Below are the code and all the weights of a small trained network. Each question names an input and a class and asks about switching units off, where a switched-off unit gives its printed mean instead of its output.

import numpy as np


def w(rows, s, z=0):
    codes = np.array(rows[::2]) - 128.0
    scale = np.full(codes.shape[1], s)
    scale[-1] = z or s
    return codes * scale


def f(y):
    return y / 2 * (1 + np.tanh(0.7978845608 * (y + 0.044715 * y**3)))


def log_softmax(a):
    a = a - a.max(-1, keepdims=True)
    return a - np.log(np.exp(a).sum(-1, keepdims=True))


def net(x, mask):
    res = np.array(x, float).reshape(1, 3) / 4 @ E
    y = f(res @ A[0][:, :-1].T + A[0][:, -1])
    res = res + np.where(mask, y, B[0][:, -1]) @ B[0][:, :-1]
    return log_softmax(res[-1] @ U[:, :-1].T + U[:, -1])


A, B = {}, {}
E = w([
[185,126,80,99,159,61,172,123,225,123,154,121],'x0',
[85,77,144,134,144,114,128,49,142,128,139,2],'x1',
[48,98,53,99,132,133,134,95,154,156,125,177],'x2',
],0.015)
A[0] = w([
[118,141,142,114,145,132,132,167,132,139,156,177,76],'N0',
[34,134,155,146,108,129,124,107,57,118,123,166,177],'N1',
[95,113,113,124,143,153,134,126,143,146,152,67,108],'N2',
[158,105,103,116,116,94,155,139,132,119,163,132,138],'N3',
[151,150,121,107,136,152,109,163,110,133,114,187,153],'N4',
[68,107,182,114,135,208,127,162,31,152,146,125,100],'N5',
[238,132,184,136,144,106,96,126,80,123,133,101,82],'N6',
[188,104,82,107,142,111,130,116,221,152,121,139,143],'N7',
[95,104,113,114,97,106,142,153,131,119,125,130,215],'N8',
[70,129,147,135,142,100,139,113,134,130,99,49,117],'N9',
[107,121,87,108,109,117,118,116,123,117,140,154,82],'N10',
[81,97,93,109,140,145,123,106,130,128,138,157,94],'N11',
[134,142,124,144,122,84,163,148,184,145,101,124,102],'N12',
[156,131,119,136,140,117,129,155,113,133,99,187,179],'N13',
[170,148,100,116,119,113,128,118,188,115,148,100,142],'N14',
[82,126,145,117,126,111,158,119,130,138,140,77,120],'N15',
[37,130,103,106,136,91,137,143,125,141,131,157,104],'N16',
[110,161,135,140,139,128,110,136,146,156,137,141,254],'N17',
[94,109,137,123,105,122,131,123,140,95,155,77,87],'N18',
[115,135,141,147,130,136,109,154,124,136,107,180,88],'N19',
[156,141,131,126,101,115,169,150,92,125,159,200,87],'N20',
[11,121,63,146,132,102,110,100,165,124,114,196,103],'N21',
[154,144,121,136,127,130,140,110,136,130,115,203,131],'N22',
[185,126,97,119,104,93,150,147,158,123,144,86,92],'N23',
[168,142,115,135,142,98,136,119,189,119,107,127,90],'N24',
[87,156,142,154,100,117,131,134,121,118,89,125,76],'N25',
[46,114,58,117,115,160,167,129,159,130,138,146,164],'N26',
[120,112,118,144,139,116,142,119,117,107,114,97,239],'N27',
[149,116,109,133,125,165,163,129,109,104,149,103,89],'N28',
[109,120,145,106,120,103,139,111,135,129,131,72,180],'N29',
[234,144,223,134,110,128,155,158,116,103,127,78,143],'N30',
[100,156,172,134,98,97,113,125,63,128,83,125,107],'N31',
[90,127,125,140,137,135,113,110,112,138,109,66,127],'N32',
[149,144,115,114,129,139,138,124,93,106,113,171,140],'N33',
],0.012,0.011)
B[0] = w([
[83,113,89,191,124,110,107,144,169,134,110,152,161],'N0',
[125,129,166,100,161,110,155,126,101,63,164,94,234],'N1',
[91,120,88,166,87,115,101,148,163,135,120,160,177],'N2',
[93,139,146,126,137,115,134,104,126,87,117,112,175],'N3',
[130,109,104,128,88,128,100,116,183,121,145,157,212],'N4',
[46,147,165,146,189,109,139,112,73,72,162,95,231],'N5',
[103,162,109,141,142,163,156,155,148,219,64,93,209],'N6',
[83,121,178,125,161,108,139,120,58,77,181,103,238],'N7',
[205,120,136,80,127,139,157,102,137,115,140,105,187],'N8',
[96,100,96,161,85,119,103,144,182,139,116,185,204],'N9',
[109,144,106,180,131,121,135,146,126,175,135,137,151],'N10',
[113,162,112,178,137,127,146,149,113,193,109,139,177],'N11',
[75,137,102,166,157,127,118,141,101,83,114,126,171],'N12',
[148,76,123,102,90,129,105,118,172,122,139,151,209],'N13',
[92,127,161,124,156,134,130,137,104,77,146,117,201],'N14',
[104,125,87,154,108,108,111,115,169,146,125,183,178],'N15',
[128,144,124,162,153,137,153,135,134,183,92,124,186],'N16',
[254,101,171,42,90,114,150,98,133,94,164,83,209],'N17',
[65,120,73,165,103,109,111,142,162,135,84,161,165],'N18',
[62,126,94,196,127,110,110,130,145,123,112,154,165],'N19',
[79,94,86,164,104,106,96,119,195,158,116,168,189],'N20',
[129,187,147,132,143,154,137,159,110,228,94,78,239],'N21',
[95,117,115,128,96,132,93,128,159,112,117,164,188],'N22',
[48,144,129,153,174,125,125,135,99,119,130,120,184],'N23',
[45,157,143,183,145,131,120,109,98,101,126,116,181],'N24',
[77,143,110,153,165,135,133,148,124,122,119,161,137],'N25',
[178,172,170,101,145,176,141,145,141,163,97,99,234],'N26',
[228,93,162,27,102,150,117,120,150,82,153,138,205],'N27',
[119,131,110,158,131,122,127,150,131,144,123,143,126],'N28',
[159,112,137,106,86,129,107,118,162,126,135,164,204],'N29',
[207,181,154,101,142,162,162,136,129,227,117,100,255],'N30',
[71,149,139,139,177,112,147,132,107,95,126,106,181],'N31',
[95,116,97,161,110,126,90,125,176,123,142,171,189],'N32',
[106,117,116,125,99,128,104,116,151,121,119,147,174],'N33',
],0.018,0.016)
U = w([
[152,185,152,124,154,181,164,168,153,217,85,98,169],'0',
[64,135,167,133,198,114,139,110,119,37,177,106,145],'1',
[109,91,121,148,61,123,66,118,200,115,127,197,126],'2',
[241,87,160,7,94,139,142,85,141,72,171,114,253],'3',
[124,78,81,133,134,105,150,98,89,99,102,142,78],'4',
[130,129,91,87,138,129,137,150,97,113,108,116,68],'5',
[135,108,125,154,160,116,172,132,83,120,137,134,72],'6',
[163,122,110,181,156,141,132,116,122,138,91,157,73],'7',
],0.012,0.0041)

Each question gives the input, the list of numbers given to net, and the class t.
The units are the neurons (one row each of A and B). Each row of codes is followed by its name. A weight is (code - 128) times the scale printed after its matrix; where a second scale follows, it is the last column's (A, B and U).
mask holds one flag per neuron, in row order. A switched-off neuron (its flag False) gives its mean, the last column of its row in B, instead of its output. The means were averaged over made-up inputs and are rounded, as every weight is.
A unit's drop is (log p(t) with every unit on - log p(t) with that unit switched off) / (log p(t) with every unit on - log p(t) with every unit switched off).
most important unit: the unit with the biggest drop
top k neurons: the k neurons with the biggest drops, biggest first
drop when u is switched off: that unit's drop, to one decimal
input [3,8,8], class 0: most important unit : N21
input [4,-5,2], class 2: top 2 neurons : N5, N1
input [-1,6,5], class 2: top 3 neurons : N30, N9, N32
input [5,5,1], class 1: top 4 neurons : N7, N14, N4, N13
input [8,3,-7], class 1: top 2 neurons : N7, N14
input [3,3,3], class 3: top 2 neurons : N6, N5
input [-5,0,-4], class 1: top 2 neurons : N5, N21
input [-7,-7,-5], class 1: top 4 neurons : N5, N31, N1, N9
input [-2,-7,6], class 2: top 3 neurons : N30, N4, N20
input [5,1,-4], class 1: top 3 neurons : N21, N26, N7
input [-3,6,7], class 0: top 2 neurons : N21, N26
input [8,7,8], class 0: top 4 neurons : N21, N26, N5, N11
input [7,-2,6], class 1: top 4 neurons : N7, N30, N6, N14
input [3,-1,2], class 3: top neuron : N5
input [-3,-3,0], class 3: drop when N23 is switched off : 0.2
input [-8,-3,-5], class 1: drop when N5 is switched off : 0.7
input [-3,-3,2], class 3: drop when N7 is switched off : 0.2
